Below are the code and all the weights of a small trained network. Each question names an input and a class and asks about switching units off, where a switched-off unit gives its printed mean instead of its output.

import numpy as np


def w(rows, s, z=0):
    codes = np.array(rows[::2]) - 128.0
    scale = np.full(codes.shape[1], s)
    scale[-1] = z or s
    return codes * scale


def norm(h):
    return h / np.sqrt((h * h).mean(-1, keepdims=True) + 1e-5)


def f(y):
    return y / 2 * (1 + np.tanh(0.7978845608 * (y + 0.044715 * y**3)))


def log_softmax(a):
    a = a - a.max(-1, keepdims=True)
    return a - np.log(np.exp(a).sum(-1, keepdims=True))


def net(x, mask):
    res = np.array(x, float).reshape(1, 4) / 4 @ E
    u = 0
    for l in range(2):
        y = f(norm(res) @ A[l][:, :-1].T + A[l][:, -1])
        res = res + np.where(mask[u : u + 5], y, B[l][:, -1]) @ B[l][:, :-1]
        u += 5
    return log_softmax(norm(res)[-1] @ U[:, :-1].T + U[:, -1])


A, B = {}, {}
E = w([
[208,185,173,85,111,224,150,176,96,111,120],'x0',
[159,104,40,85,134,144,112,201,108,158,193],'x1',
[2,111,124,73,121,115,126,53,124,91,136],'x2',
[175,180,100,65,85,73,152,156,203,122,190],'x3',
],0.0046)
A[0] = w([
[87,146,54,88,101,19,153,177,229,100,193,61],'L0N1',
[71,168,148,94,109,178,83,68,113,69,152,151],'L0N2',
[2,74,168,114,148,124,141,15,56,48,125,46],'L0N3',
[149,124,108,50,133,213,125,233,41,128,170,100],'L0N4',
[94,49,145,191,174,161,60,110,135,106,116,3],'L0N5',
],0.0054,0.0018)
B[0] = w([
[134,46,120,150,136,248,15,175,144,113,212,233],'L0N1',
[141,172,117,128,144,5,166,146,145,224,71,177],'L0N2',
[131,214,190,55,13,54,179,101,88,253,124,254],'L0N3',
[183,22,202,112,178,175,92,180,69,122,237,215],'L0N4',
[77,125,22,201,190,128,63,55,108,137,153,171],'L0N5',
],0.0065,0.0057)
A[1] = w([
[148,177,147,100,59,67,69,95,232,90,185,12],'L1N1',
[164,192,210,137,37,207,108,113,195,96,131,4],'L1N2',
[74,136,133,72,24,92,113,170,187,152,190,188],'L1N3',
[189,116,184,95,163,164,242,154,36,2,111,201],'L1N4',
[33,79,113,195,136,117,63,79,31,226,141,31],'L1N5',
],0.0057,0.002)
B[1] = w([
[96,78,129,162,163,168,79,114,37,93,117,168],'L1N1',
[6,115,70,127,192,71,142,125,124,107,72,168],'L1N2',
[166,95,77,181,207,204,185,177,217,56,3,237],'L1N3',
[151,13,121,91,76,158,49,133,171,208,213,203],'L1N4',
[156,183,109,160,234,160,91,145,13,34,118,253],'L1N5',
],0.0056,0.0052)
U = w([
[108,80,167,122,127,98,142,139,205,168,81,141],'0',
[140,176,137,157,179,107,93,90,7,160,152,142],'1',
[90,120,65,171,229,192,98,144,141,28,75,159],'2',
[97,173,182,152,102,119,169,98,159,49,148,30],'3',
[179,44,126,99,119,210,69,178,196,123,244,189],'4',
[74,214,144,65,80,76,216,81,117,200,83,165],'5',
[132,159,123,118,105,116,190,116,144,72,195,3],'6',
[196,150,124,148,106,86,158,123,154,99,154,64],'7',
],0.012,0.0047)

Each question gives the input, the list of numbers given to net, and the class t.
The units are the neurons (one row each of A and B). Each row of codes is followed by its name. A weight is (code - 128) times the scale printed after its matrix; where a second scale follows, it is the last column's (A, B and U).
mask holds one flag per neuron, layer by layer. A switched-off neuron (its flag False) gives its mean, the last column of its row in B, instead of its output. The means were averaged over made-up inputs and are rounded, as every weight is.
A unit's drop is (log p(t) with every unit on - log p(t) with that unit switched off) / (log p(t) with every unit on - log p(t) with every unit switched off).
The circuit of an input: a set's keep is (log p(t) with only the set's units on - log p(t) with every unit switched off) / (log p(t) with every unit on - log p(t) with every unit switched off). Starting from all 10 units, units are removed one at a time, each time the one whose removal leaves the highest keep (on an exact tie, the one counted first), for as long as the keep stays at least 0.8.
circuit, biggest first: the units of the circuit, biggest drop first
k most important neurons: the k neurons with the biggest drops, biggest first
k most important neurons of layer l: the k neurons of layer l with the biggest drops, biggest first
input [-4,-8,2,5], class 2: circuit, biggest first	(L1N3)
input [0,-6,-8,-1], class 0: 2 most important neurons	(L0N4; L1N5)
input [3,-7,-2,0], class 0: circuit, biggest first	(L0N3; L1N5; L0N1)
input [4,-7,-4,3], class 0: 2 most important neurons	(L0N4; L1N2)
input [-8,1,6,-4], class 5: 3 most important neurons	(L0N3; L0N4; L0N1)
input [-7,-2,6,1], class 5: 2 most important neurons	(L0N3; L0N4)
input [-4,6,7,-2], class 2: 2 most important neurons	(L1N3; L1N5)
input [-4,-5,6,6], class 2: 3 most important neurons of layer 1	(L1N3; L1N1; L1N4)
input [6,-4,4,4], class 5: 3 most important neurons of layer 0	(L0N1; L0N2; L0N4)
input [6,0,-1,-7], class 4: 2 most important neurons	(L1N4; L0N3)
input [1,3,3,-4], class 1: 2 most important neurons	(L0N5; L1N5)
input [1,-8,-7,2], class 0: 3 most important neurons of layer 1	(L1N5; L1N2; L1N4)
input [-4,4,-8,-4], class 1: 2 most important neurons of layer 1	(L1N3; L1N4)
input [-2,-7,7,-7], class 5: circuit, biggest first	(L0N3)
input [5,-5,-2,-4], class 4: 3 most important neurons of layer 1	(L1N4; L1N5; L1N3)
input [4,5,4,-6], class 1: 2 most important neurons of layer 0	(L0N2; L0N1)
input [-5,6,3,-6], class 1: 3 most important neurons of layer 0	(L0N3; L0N1; L0N5)
input [2,-3,-1,-1], class 0: circuit, biggest first	(L1N5; L0N5; L0N1)
input [2,4,5,-6], class 1: 2 most important neurons	(L1N5; L0N5)
input [8,-6,-6,-5], class 4: most important neuron of layer 1	(L1N4)
input [2,-4,8,6], class 0: 3 most important neurons of layer 0	(L0N1; L0N3; L0N5)
input [0,-3,-5,-4], class 2: 2 most important neurons	(L0N3; L0N4)
input [4,-5,6,7], class 2: 3 most important neurons	(L1N3; L0N1; L1N1)
input [-3,0,0,-1], class 1: 3 most important neurons of layer 0	(L0N5; L0N3; L0N1)
input [-3,-2,-4,-1], class 2: 2 most important neurons	(L0N3; L0N2)
input [-4,-1,2,-3], class 5: 3 most important neurons of layer 0	(L0N3; L0N1; L0N4)
